Here is a tiny trained network, its code and every weight. The questions are about switching its units off for an input and a class, where a switched-off unit gives its printed mean instead of its output.

import numpy as np


def w(rows, s, z=0):
    codes = np.array(rows[::2]) - 128.0
    scale = np.full(codes.shape[1], s)
    scale[-1] = z or s
    return codes * scale


def f(y):
    return np.maximum(y, 0)


def log_softmax(a):
    a = a - a.max(-1, keepdims=True)
    return a - np.log(np.exp(a).sum(-1, keepdims=True))


def net(x, mask):
    res = np.array(x, float).reshape(1, 4) / 4 @ E
    y = f(res @ A[0][:, :-1].T + A[0][:, -1])
    res = res + np.where(mask, y, B[0][:, -1]) @ B[0][:, :-1]
    return log_softmax(res[-1] @ U[:, :-1].T + U[:, -1])


A, B = {}, {}
E = w([
[223,140,104,76,77,235,120,118,46,187],'x0',
[139,23,50,131,120,164,25,201,179,152],'x1',
[91,224,59,146,2,176,93,120,164,50],'x2',
[115,174,177,241,72,118,76,231,85,219],'x3',
],0.0099)
A[0] = w([
[39,129,100,159,194,38,130,165,228,98,115],'n1',
[111,99,119,38,75,217,155,103,58,145,53],'n2',
[78,168,133,147,91,177,147,70,130,90,165],'n3',
[165,93,94,61,103,188,64,147,105,188,164],'n4',
[158,75,86,107,171,168,78,96,181,85,120],'n5',
[155,93,231,140,207,163,149,141,129,159,90],'n6',
[195,110,81,53,158,131,153,39,222,94,200],'n7',
[143,62,82,107,122,164,44,213,220,115,90],'n8',
[235,109,88,44,113,203,162,147,89,158,108],'n9',
[77,107,87,46,73,167,100,164,134,75,185],'n10',
[101,220,93,111,69,196,75,143,195,90,99],'n11',
[168,147,120,73,87,131,136,142,77,163,77],'n12',
[157,120,80,113,158,164,177,103,175,114,69],'n13',
[118,209,101,102,56,122,152,179,126,49,73],'n14',
[166,104,153,133,181,133,167,133,112,168,143],'n15',
[149,163,98,139,195,164,187,35,120,73,165],'n16',
[145,102,122,75,154,140,127,82,170,56,92],'n17',
[103,147,209,127,205,156,58,119,219,90,255],'n18',
[144,27,115,100,158,119,137,162,91,179,83],'n19',
[144,1,17,166,160,155,21,148,186,170,134],'n20',
[178,146,96,73,118,187,115,169,98,133,152],'n21',
[114,128,81,72,155,138,119,31,171,67,60],'n22',
[202,149,160,75,141,140,71,94,187,48,138],'n23',
[134,250,226,137,115,125,250,84,65,89,150],'n24',
[103,197,192,207,86,145,105,209,67,215,99],'n25',
[83,218,159,124,152,89,175,5,48,120,82],'n26',
[3,106,161,149,183,94,129,173,186,50,117],'n27',
[141,10,177,87,158,109,180,117,98,227,97],'n28',
[95,200,138,127,33,168,117,139,115,75,80],'n29',
[141,82,107,43,116,153,158,63,182,112,166],'n30',
[107,129,84,112,153,152,180,119,121,124,83],'n31',
[153,145,89,153,48,195,128,87,124,119,155],'n32',
[45,163,64,109,46,141,59,96,192,88,135],'n33',
[190,161,151,50,177,212,121,163,116,70,103],'n34',
[17,79,109,160,133,114,111,139,145,117,144],'n35',
[157,178,185,128,177,105,183,118,108,146,112],'n36',
[59,132,196,194,57,192,40,200,114,181,132],'n37',
[157,223,184,215,122,99,92,222,123,146,215],'n38',
[212,153,114,182,122,195,118,141,101,182,93],'n39',
[83,133,205,178,125,110,75,143,125,204,77],'n40',
[191,105,146,97,53,170,191,89,65,183,155],'n41',
],0.0089,0.0076)
B[0] = w([
[73,199,146,162,89,145,213,92,85,37,220],'n1',
[101,153,145,168,95,122,160,103,158,89,164],'n2',
[147,105,132,89,168,55,165,161,121,114,187],'n3',
[70,189,115,179,95,92,181,139,71,114,192],'n4',
[154,168,77,144,130,108,63,151,214,202,176],'n5',
[198,48,155,124,105,100,199,79,139,140,188],'n6',
[169,140,66,166,156,140,94,147,142,174,222],'n7',
[80,202,190,58,39,135,50,169,107,203,198],'n8',
[84,158,111,175,66,147,188,120,114,62,190],'n9',
[126,106,124,120,123,64,148,151,115,165,184],'n10',
[190,24,154,57,125,71,214,87,144,83,198],'n11',
[73,151,138,189,83,173,196,129,135,114,154],'n12',
[140,132,102,149,107,179,105,106,217,161,154],'n13',
[167,88,184,81,123,89,197,80,143,105,182],'n14',
[200,109,173,88,151,64,175,117,102,119,181],'n15',
[142,135,67,147,170,92,139,177,172,189,201],'n16',
[146,161,126,183,171,126,137,81,190,170,176],'n17',
[93,160,84,128,175,105,211,142,79,144,207],'n18',
[174,103,173,92,108,90,168,99,119,127,181],'n19',
[103,180,173,77,17,35,37,196,79,230,230],'n20',
[77,156,132,135,136,112,162,88,96,89,172],'n21',
[162,119,147,186,111,124,118,162,181,143,183],'n22',
[141,108,91,137,190,136,130,127,165,178,169],'n23',
[65,206,96,20,39,63,12,182,121,219,252],'n24',
[156,85,91,190,165,142,94,120,212,180,227],'n25',
[100,184,155,97,79,108,112,174,159,202,215],'n26',
[41,162,110,147,116,155,254,57,103,56,213],'n27',
[233,63,144,70,112,114,213,76,130,71,210],'n28',
[137,56,185,111,119,74,151,101,131,137,189],'n29',
[160,97,87,188,176,112,113,149,158,175,196],'n30',
[136,150,136,152,115,168,120,152,183,156,143],'n31',
[138,107,142,113,156,88,184,84,88,122,182],'n32',
[192,65,154,108,120,73,136,134,93,68,208],'n33',
[129,121,90,160,82,130,164,139,139,130,160],'n34',
[80,170,76,128,91,158,194,130,100,111,182],'n35',
[189,163,174,79,51,126,76,158,87,136,185],'n36',
[119,117,94,136,215,111,143,116,202,201,223],'n37',
[150,133,15,147,194,113,166,148,168,197,240],'n38',
[115,192,114,160,117,150,170,124,155,99,172],'n39',
[128,119,113,164,97,70,148,114,226,112,186],'n40',
[55,168,87,200,118,161,190,109,45,73,190],'n41',
],0.0068,0.017)
U = w([
[110,197,146,9,82,91,55,174,144,186,124],'0',
[167,113,58,193,200,125,105,128,255,173,104],'1',
[65,194,110,175,119,135,189,84,105,47,123],'2',
[218,5,194,17,137,80,167,84,140,101,114],'3',
[137,146,38,85,209,78,113,172,47,140,248],'4',
[130,113,163,63,123,178,93,114,71,53,109],'5',
[113,139,172,54,164,176,63,80,133,133,114],'6',
[84,84,143,183,218,194,82,117,88,100,116],'7',
],0.0084,0.011)

Each question gives the input, the list of numbers given to net, and the class t.
The units are the neurons (one row each of A and B). Each row of codes is followed by its name. A weight is (code - 128) times the scale printed after its matrix; where a second scale follows, it is the last column's (A, B and U).
mask holds one flag per neuron, in row order. A switched-off neuron (its flag False) gives its mean, the last column of its row in B, instead of its output. The means were averaged over made-up inputs and are rounded, as every weight is.
A unit's drop is (log p(t) with every unit on - log p(t) with that unit switched off) / (log p(t) with every unit on - log p(t) with every unit switched off).
The circuit of an input: a set's keep is (log p(t) with only the set's units on - log p(t) with every unit switched off) / (log p(t) with every unit on - log p(t) with every unit switched off). Starting from the 12 units with the biggest drops (on a tie, the unit counted first), units are removed one at a time, each time the one whose removal leaves the highest keep (on an exact tie, the one counted first), for as long as the keep stays at least 0.8.
circuit, biggest first: the units of the circuit, biggest drop first
unit that matters most: the unit with the biggest drop
top k neurons: the k neurons with the biggest drops, biggest first
drop when u is switched off: that unit's drop, to one decimal
input [-7,4,-7,5], class 2: circuit, biggest first -> [n1]
input [-4,-5,1,-4], class 0: top 2 neurons -> [n24 n26]
input [-2,6,-4,-5], class 0: top 2 neurons -> [n20 n8]
input [7,6,-1,6], class 2: top 2 neurons -> [n24 n4]
input [8,5,-2,7], class 2: circuit, biggest first -> [n4 n9]
input [-4,5,6,5], class 3: top 3 neurons -> [n11 n24 n33]
input [-6,-5,-3,-6], class 1: top 4 neurons -> [n16 n20 n7 n17]
input [-2,2,8,-7], class 3: top 4 neurons -> [n11 n33 n14 n38]
input [-7,0,-1,-6], class 2: top 4 neurons -> [n1 n27 n25 n38]
input [7,2,8,1], class 3: top 3 neurons -> [n11 n29 n33]
input [4,5,-7,3], class 3: top 2 neurons -> [n28 n24]
input [8,8,3,-8], class 0: top 3 neurons -> [n20 n8 n25]
input [7,0,8,8], class 1: top 3 neurons -> [n25 n37 n38]
input [7,2,-3,-5], class 2: circuit, biggest first -> [n9]
input [-5,3,7,-3], class 3: top 2 neurons -> [n11 n33]
input [-4,-4,4,5], class 1: drop when n37 is switched off -> 0.1
input [-5,-2,-8,6], class 3: drop when n28 is switched off -> 0.2
input [-4,6,-2,5], class 0: drop when n8 is switched off -> 1.0
input [7,-4,-3,8], class 1: drop when n41 is switched off -> 0.0
input [4,5,-8,0], class 3: unit that matters most -> n28
